Below is a small trained network, with its code and all its weights. Each question gives an input and a target symbol and asks what happens when units are switched off, that is, made to give their printed mean instead of their output.

import numpy as np


def w(rows, s, z=0):
    codes = np.array(rows[::2]) - 128.0
    scale = np.full(codes.shape[1], s)
    scale[-1] = z or s
    return codes * scale


def f(y):
    return np.maximum(y, 0)


def softmax(a):
    e = np.exp(a - a.max(-1, keepdims=True))
    return e / e.sum(-1, keepdims=True)


def log_softmax(a):
    a = a - a.max(-1, keepdims=True)
    return a - np.log(np.exp(a).sum(-1, keepdims=True))


def net(x, mask):
    ids = ['ΠΨΩαγδεζηθξστ'.index(c) for c in x.split()]
    T = len(ids)
    res = E[ids] + P[:T]
    u = 0
    for l in range(2):
        r = res
        for j in range(2):
            rows = slice(3 * j, 3 * j + 3)
            q, k, v = (r @ M[l][rows].T for M in (Q, K, V))
            z = softmax(np.where(np.tri(T) > 0, q @ k.T / 3**0.5, -1e9)) @ v
            o = O[l][rows]
            res = res + np.where(mask[u + j], z, o[:, -1]) @ o[:, :-1]
        u += 2
        y = f(res @ A[l][:, :-1].T + A[l][:, -1])
        res = res + np.where(mask[u : u + 8], y, B[l][:, -1]) @ B[l][:, :-1]
        u += 8
    return log_softmax(res[-1] @ U[:, :-1].T + U[:, -1])


Q, K, V, O, A, B = {}, {}, {}, {}, {}, {}
E = w([
[62,141,136],'Π',
[119,22,101],'Ψ',
[133,14,175],'Ω',
[106,156,141],'α',
[241,76,143],'γ',
[114,114,213],'δ',
[107,153,140],'ε',
[55,140,140],'ζ',
[163,109,5],'η',
[103,155,141],'θ',
[217,130,29],'ξ',
[107,219,61],'σ',
[179,152,123],'τ',
],0.018)
P = w([
[170,56,7],'0',
[177,102,97],'1',
[147,120,129],'2',
[133,137,163],'3',
[100,143,177],'4',
[93,150,203],'5',
[71,153,216],'6',
[59,158,234],'7',
[54,162,246],'8',
[37,162,254],'9',
],0.0048)
Q[0] = w([
[254,153,101],'0.h0',
[70,90,148],'0.h0',
[76,94,82],'0.h0',
[79,155,44],'0.h1',
[171,53,34],'0.h1',
[159,249,145],'0.h1',
],0.0079)
K[0] = w([
[118,252,158],'0.h0',
[180,94,201],'0.h0',
[139,91,93],'0.h0',
[75,161,77],'0.h1',
[152,86,1],'0.h1',
[179,204,146],'0.h1',
],0.0085)
V[0] = w([
[231,83,73],'0.h0',
[18,77,69],'0.h0',
[117,108,77],'0.h0',
[87,230,36],'0.h1',
[230,179,122],'0.h1',
[252,43,112],'0.h1',
],0.0041)
O[0] = w([
[203,182,174,233],'0.h0',
[3,133,126,170],'0.h0',
[66,115,145,189],'0.h0',
[177,80,111,250],'0.h1',
[172,119,243,135],'0.h1',
[2,96,240,81],'0.h1',
],0.0066,0.0012)
A[0] = w([
[131,55,164,155],'0.n0',
[132,152,131,82],'0.n1',
[121,188,79,106],'0.n2',
[167,190,178,176],'0.n3',
[159,93,166,254],'0.n4',
[164,7,93,106],'0.n5',
[71,118,107,86],'0.n6',
[197,68,57,122],'0.n7',
],0.013,0.0083)
B[0] = w([
[44,213,209,197],'0.n0',
[57,155,135,129],'0.n1',
[241,167,147,195],'0.n2',
[84,87,48,217],'0.n3',
[1,126,121,255],'0.n4',
[206,147,250,187],'0.n5',
[170,100,58,144],'0.n6',
[196,116,202,171],'0.n7',
],0.0084,0.0077)
Q[1] = w([
[37,213,148],'1.h0',
[147,39,255],'1.h0',
[165,125,78],'1.h0',
[65,111,201],'1.h1',
[174,123,172],'1.h1',
[44,205,145],'1.h1',
],0.01)
K[1] = w([
[66,161,82],'1.h0',
[146,9,198],'1.h0',
[119,72,89],'1.h0',
[128,33,225],'1.h1',
[126,51,105],'1.h1',
[69,150,120],'1.h1',
],0.011)
V[1] = w([
[200,230,153],'1.h0',
[81,146,14],'1.h0',
[129,154,141],'1.h0',
[74,76,177],'1.h1',
[138,9,162],'1.h1',
[70,254,107],'1.h1',
],0.0061)
O[1] = w([
[2,176,78,192],'1.h0',
[206,130,49,82],'1.h0',
[142,68,115,161],'1.h0',
[206,24,79,254],'1.h1',
[152,70,115,104],'1.h1',
[180,111,111,239],'1.h1',
],0.0068,0.0042)
A[1] = w([
[149,168,179,177],'1.n0',
[147,46,195,12],'1.n1',
[185,119,254,10],'1.n2',
[197,153,159,159],'1.n3',
[100,181,218,86],'1.n4',
[173,253,99,2],'1.n5',
[95,49,118,166],'1.n6',
[180,132,200,145],'1.n7',
],0.0091,0.0067)
B[1] = w([
[127,104,174,206],'1.n0',
[156,232,60,230],'1.n1',
[234,123,69,240],'1.n2',
[94,151,144,155],'1.n3',
[166,81,27,227],'1.n4',
[163,83,253,254],'1.n5',
[89,186,201,249],'1.n6',
[102,19,74,202],'1.n7',
],0.0076,0.0072)
U = w([
[214,81,153,94],'Π',
[82,63,197,195],'Ψ',
[102,130,159,62],'Ω',
[152,186,70,154],'α',
[43,156,120,153],'γ',
[2,92,249,2],'δ',
[121,153,122,110],'ε',
[120,152,121,98],'ζ',
[123,158,116,120],'η',
[123,144,128,107],'θ',
[78,100,178,143],'ξ',
[114,174,195,189],'σ',
[157,189,67,134],'τ',
],0.015,0.0063)

Each question gives the input, a string of symbols that net reads in full, and the target symbol t.
The units are the heads (3 rows each of Q, K, V and O) and the neurons (one row each of A and B). Each row of codes is followed by its name. A weight is (code - 128) times the scale printed after its matrix; where a second scale follows, it is the last column's (O, A, B and U).
mask holds one flag per unit, layer by layer, with each layer's heads first. A switched-off unit (its flag False) gives its mean, the last column of its rows in O or B, instead of its output. The means were averaged over made-up inputs and are rounded, as every weight is.
A unit's drop is (log p(t) with every unit on - log p(t) with that unit switched off) / (log p(t) with every unit on - log p(t) with every unit switched off).
The circuit of an input: a set's keep is (log p(t) with only the set's units on - log p(t) with every unit switched off) / (log p(t) with every unit on - log p(t) with every unit switched off). Starting from the 12 units with the biggest drops (on a tie, the unit counted first), units are removed one at a time, each time the one whose removal leaves the highest keep (on an exact tie, the one counted first), for as long as the keep stays at least 0.8.
circuit, biggest first: the units of the circuit, biggest drop first
most important unit: the unit with the biggest drop
k most important neurons: the k neurons with the biggest drops, biggest first
k most important neurons of layer l: the k neurons of layer l with the biggest drops, biggest first
which heads matter: for each layer, one digit per head in row order, 1 if its drop is at least 0.15 and else 0, layers parted by /
drop of u: that unit's drop, to one decimal
input Ψ θ γ σ σ γ σ ξ α, target γ: 2 most important neurons of layer 0	(0.n5, 0.n3)
input σ γ τ θ γ σ ξ, target Π: 4 most important neurons	(0.n7, 0.n5, 1.n2, 1.n4)
input α γ δ γ γ σ, target σ: circuit, biggest first	(1.n5, 1.h1, 0.n2)
input γ σ σ ζ, target γ: circuit, biggest first	(1.n5)
input σ σ τ, target γ: which heads matter	00 / 11
input ε ζ Π σ γ ξ σ Ω, target Π: circuit, biggest first	(1.n2, 0.n5)
input δ σ σ σ Ψ Ψ σ γ θ, target γ: circuit, biggest first	(0.n5, 1.n5)
input γ σ η σ σ σ Π, target γ: 4 most important neurons	(0.n2, 1.n5, 1.n2, 0.n5)
input Π ζ τ η ε τ Ψ, target Π: circuit, biggest first	(0.n5, 1.n2)
input σ θ σ ξ, target Π: 4 most important neurons	(0.n7, 1.n2, 0.n5, 1.n4)
input ε σ α Ψ Ψ η, target Π: 3 most important neurons	(0.n7, 0.n5, 1.n2)
input σ γ α η ζ θ ζ η, target Ψ: 3 most important neurons	(0.n0, 1.n1, 0.n7)
input σ σ Ψ θ, target γ: 2 most important neurons of layer 0	(0.n5, 0.n2)
input Ω τ δ, target δ: most important unit	0.n5
input σ ζ σ Π α, target γ: 2 most important neurons	(1.n2, 0.n2)
input γ α δ, target δ: 2 most important neurons	(0.n5, 1.n2)
input σ ζ Π, target γ: which heads matter	10 / 01
input σ σ α σ ζ ζ, target γ: 3 most important neurons	(1.n2, 0.n2, 1.n5)
input Ψ σ α Ψ Ω, target Π: 2 most important neurons of layer 0	(0.n5, 0.n3)
input τ Ψ γ σ γ, target Ψ: circuit, biggest first	(0.h1)
input Π ξ σ η ε, target γ: 3 most important neurons	(1.n5, 0.n2, 1.n2)
input γ σ α τ σ σ τ, target γ: drop of 1.n2	0.2
input σ σ ζ Ψ, target Π: drop of 1.n1	0.3
input Π δ δ η τ σ, target σ: drop of 0.n2	0.7
